Here is a tiny trained network, its code and every weight. The questions are about switching its units off for an input and a target symbol, where a switched-off unit gives its printed mean instead of its output.

import numpy as np


def w(rows, s, z=0):
    codes = np.array(rows[::2]) - 128.0
    scale = np.full(codes.shape[1], s)
    scale[-1] = z or s
    return codes * scale


def f(y):
    return y / 2 * (1 + np.tanh(0.7978845608 * (y + 0.044715 * y**3)))


def softmax(a):
    e = np.exp(a - a.max(-1, keepdims=True))
    return e / e.sum(-1, keepdims=True)


def log_softmax(a):
    a = a - a.max(-1, keepdims=True)
    return a - np.log(np.exp(a).sum(-1, keepdims=True))


def net(x, mask):
    ids = ['ΔΘΣΦαβεζημπτψ'.index(c) for c in x.split()]
    T = len(ids)
    res = E[ids] + P[:T]
    u = 0
    for l in range(2):
        q, k, v = (res @ M[l].T for M in (Q, K, V))
        z = softmax(np.where(np.tri(T) > 0, q @ k.T / 3**0.5, -1e9)) @ v
        res = res + np.where(mask[u], z, O[l][:, -1]) @ O[l][:, :-1]
        u += 1
        y = f(res @ A[l][:, :-1].T + A[l][:, -1])
        res = res + np.where(mask[u : u + 8], y, B[l][:, -1]) @ B[l][:, :-1]
        u += 8
    return log_softmax(res[-1] @ U[:, :-1].T + U[:, -1])


Q, K, V, O, A, B = {}, {}, {}, {}, {}, {}
E = w([
[100,123,150],'Δ',
[132,126,125],'Θ',
[128,110,109],'Σ',
[112,131,154],'Φ',
[136,120,136],'α',
[5,169,77],'β',
[134,105,104],'ε',
[115,151,162],'ζ',
[97,145,203],'η',
[62,59,207],'μ',
[104,246,166],'π',
[182,218,186],'τ',
[228,99,153],'ψ',
],0.019)
P = w([
[4,101,211],'0',
[81,88,159],'1',
[138,76,120],'2',
[140,88,108],'3',
[135,91,103],'4',
[132,102,95],'5',
[125,111,90],'6',
[127,118,80],'7',
[129,118,62],'8',
[131,112,49],'9',
[134,113,30],'10',
[141,117,11],'11',
[123,122,51],'12',
[94,143,131],'13',
],0.0039)
Q[0] = w([
[121,186,118],'0.h1',
[7,135,77],'0.h1',
[35,101,127],'0.h1',
],0.018)
K[0] = w([
[154,253,105],'0.h1',
[46,109,57],'0.h1',
[59,102,76],'0.h1',
],0.017)
V[0] = w([
[157,210,124],'0.h1',
[38,194,2],'0.h1',
[111,195,123],'0.h1',
],0.007)
O[0] = w([
[163,134,130,28],'0.h1',
[109,120,86,2],'0.h1',
[165,134,7,164],'0.h1',
],0.014,0.0014)
A[0] = w([
[120,121,171,123],'0.n1',
[71,149,72,68],'0.n2',
[101,61,125,159],'0.n3',
[138,163,175,107],'0.n4',
[5,119,96,27],'0.n5',
[106,56,72,239],'0.n6',
[80,150,39,93],'0.n7',
[183,140,28,254],'0.n8',
],0.012,0.0033)
B[0] = w([
[213,161,22,203],'0.n1',
[126,103,77,172],'0.n2',
[169,131,205,230],'0.n3',
[92,149,30,191],'0.n4',
[149,77,58,254],'0.n5',
[1,149,189,214],'0.n6',
[203,61,42,202],'0.n7',
[192,156,166,238],'0.n8',
],0.0071,0.0054)
Q[1] = w([
[205,106,32],'1.h1',
[134,132,222],'1.h1',
[70,34,2],'1.h1',
],0.0062)
K[1] = w([
[8,176,189],'1.h1',
[255,197,215],'1.h1',
[18,223,65],'1.h1',
],0.0057)
V[1] = w([
[236,13,89],'1.h1',
[235,176,255],'1.h1',
[150,155,65],'1.h1',
],0.01)
O[1] = w([
[141,6,113,254],'1.h1',
[187,122,167,39],'1.h1',
[169,222,67,174],'1.h1',
],0.013,0.0087)
A[1] = w([
[94,109,238,87],'1.n1',
[64,120,47,25],'1.n2',
[110,54,161,30],'1.n3',
[150,162,191,93],'1.n4',
[47,95,140,208],'1.n5',
[2,235,133,168],'1.n6',
[88,58,82,2],'1.n7',
[95,248,70,196],'1.n8',
],0.0086,0.0097)
B[1] = w([
[137,154,225,165],'1.n1',
[162,190,254,248],'1.n2',
[150,226,71,146],'1.n3',
[32,172,167,155],'1.n4',
[37,92,95,220],'1.n5',
[183,179,11,159],'1.n6',
[203,168,205,226],'1.n7',
[159,73,92,170],'1.n8',
],0.0077,0.016)
U = w([
[212,72,78,221],'Δ',
[51,255,195,2],'Θ',
[183,227,153,156],'Σ',
[132,131,119,72],'Φ',
[126,78,57,97],'α',
[164,169,93,201],'β',
[224,237,210,152],'ε',
[103,86,225,159],'ζ',
[111,164,104,103],'η',
[105,12,73,76],'μ',
[235,60,118,8],'π',
[87,98,123,138],'τ',
[248,6,135,95],'ψ',
],0.0088,0.0096)

Each question gives the input, a string of symbols that net reads in full, and the target symbol t.
The units are the heads (3 rows each of Q, K, V and O) and the neurons (one row each of A and B). Each row of codes is followed by its name. A weight is (code - 128) times the scale printed after its matrix; where a second scale follows, it is the last column's (O, A, B and U).
mask holds one flag per unit, layer by layer, with each layer's heads first. A switched-off unit (its flag False) gives its mean, the last column of its rows in O or B, instead of its output. The means were averaged over made-up inputs and are rounded, as every weight is.
A unit's drop is (log p(t) with every unit on - log p(t) with that unit switched off) / (log p(t) with every unit on - log p(t) with every unit switched off).
The circuit of an input: a set's keep is (log p(t) with only the set's units on - log p(t) with every unit switched off) / (log p(t) with every unit on - log p(t) with every unit switched off). Starting from the 12 units with the biggest drops (on a tie, the unit counted first), units are removed one at a time, each time the one whose removal leaves the highest keep (on an exact tie, the one counted first), for as long as the keep stays at least 0.8.
circuit, biggest first: the units of the circuit, biggest drop first
k most important neurons: the k neurons with the biggest drops, biggest first
k most important neurons of layer l: the k neurons of layer l with the biggest drops, biggest first
input τ ζ ε ζ τ Σ Σ, target ε: circuit, biggest first => (1.h1)
input μ η Θ, target ζ: circuit, biggest first => (1.h1, 0.h1, 1.n7)
input ζ τ τ μ ψ ζ τ, target ψ: 3 most important neurons => (1.n2, 0.n6, 0.n1)
input η τ τ μ Σ, target ε: 3 most important neurons => (0.n7, 0.n5, 1.n5)
input ψ π ζ π μ α ψ μ β τ β Δ, target ε: 4 most important neurons => (1.n2, 1.n7, 0.n7, 0.n6)
input Δ τ ψ μ Δ, target ψ: circuit, biggest first => (1.h1, 0.h1)
input α η μ ψ τ Θ, target ψ: circuit, biggest first => (1.n2, 1.h1, 0.h1)
input μ η μ η, target ζ: 2 most important neurons => (0.n3, 0.n6)
input μ μ η τ μ Φ ζ τ τ μ, target ε: 2 most important neurons of layer 0 => (0.n7, 0.n3)
input ε ζ μ π μ ψ Δ, target ψ: circuit, biggest first => (1.h1, 0.h1, 1.n2)
input ζ ε Σ ψ ζ μ, target ψ: 3 most important neurons of layer 0 => (0.n1, 0.n6, 0.n3)
input η α μ Φ, target ζ: 2 most important neurons => (0.n6, 0.n7)
input ε Σ Φ ε ε ε α μ ψ η μ Δ, target ζ: 2 most important neurons => (0.n4, 0.n7)
input ε ε ε η μ τ ζ μ τ α, target ε: circuit, biggest first => (1.h1, 0.n5)
input ψ ζ μ Δ α, target ζ: circuit, biggest first => (1.h1, 1.n6)
input τ α τ Φ β η ε α ζ Σ α ε μ, target Θ: most important neuron => (1.n2)
input Θ β μ ψ ε, target μ: circuit, biggest first => (1.n2, 1.n7)
input μ η τ ζ τ Φ, target ε: 2 most important neurons => (0.n7, 0.n5)
input ε ψ Φ, target ψ: 3 most important neurons => (0.n6, 1.n2, 0.n1)
input τ μ μ, target ε: most important neuron => (1.n5)
input Δ η β ζ ζ μ μ μ α μ π, target Δ: 2 most important neurons => (1.n8, 0.n7)
input η τ Φ α ζ μ ε, target ζ: circuit, biggest first => (1.h1, 0.h1, 1.n6)
input α ψ π μ π ψ μ μ Φ μ ψ ζ, target ψ: circuit, biggest first => (1.h1, 1.n2, 0.n1, 0.n5)
input ε ε μ η μ μ η Δ, target ζ: 2 most important neurons => (0.n7, 0.n6)
input η ψ μ ε π τ τ ψ α α τ π ψ μ, target ψ: 2 most important neurons => (0.n6, 1.n2)
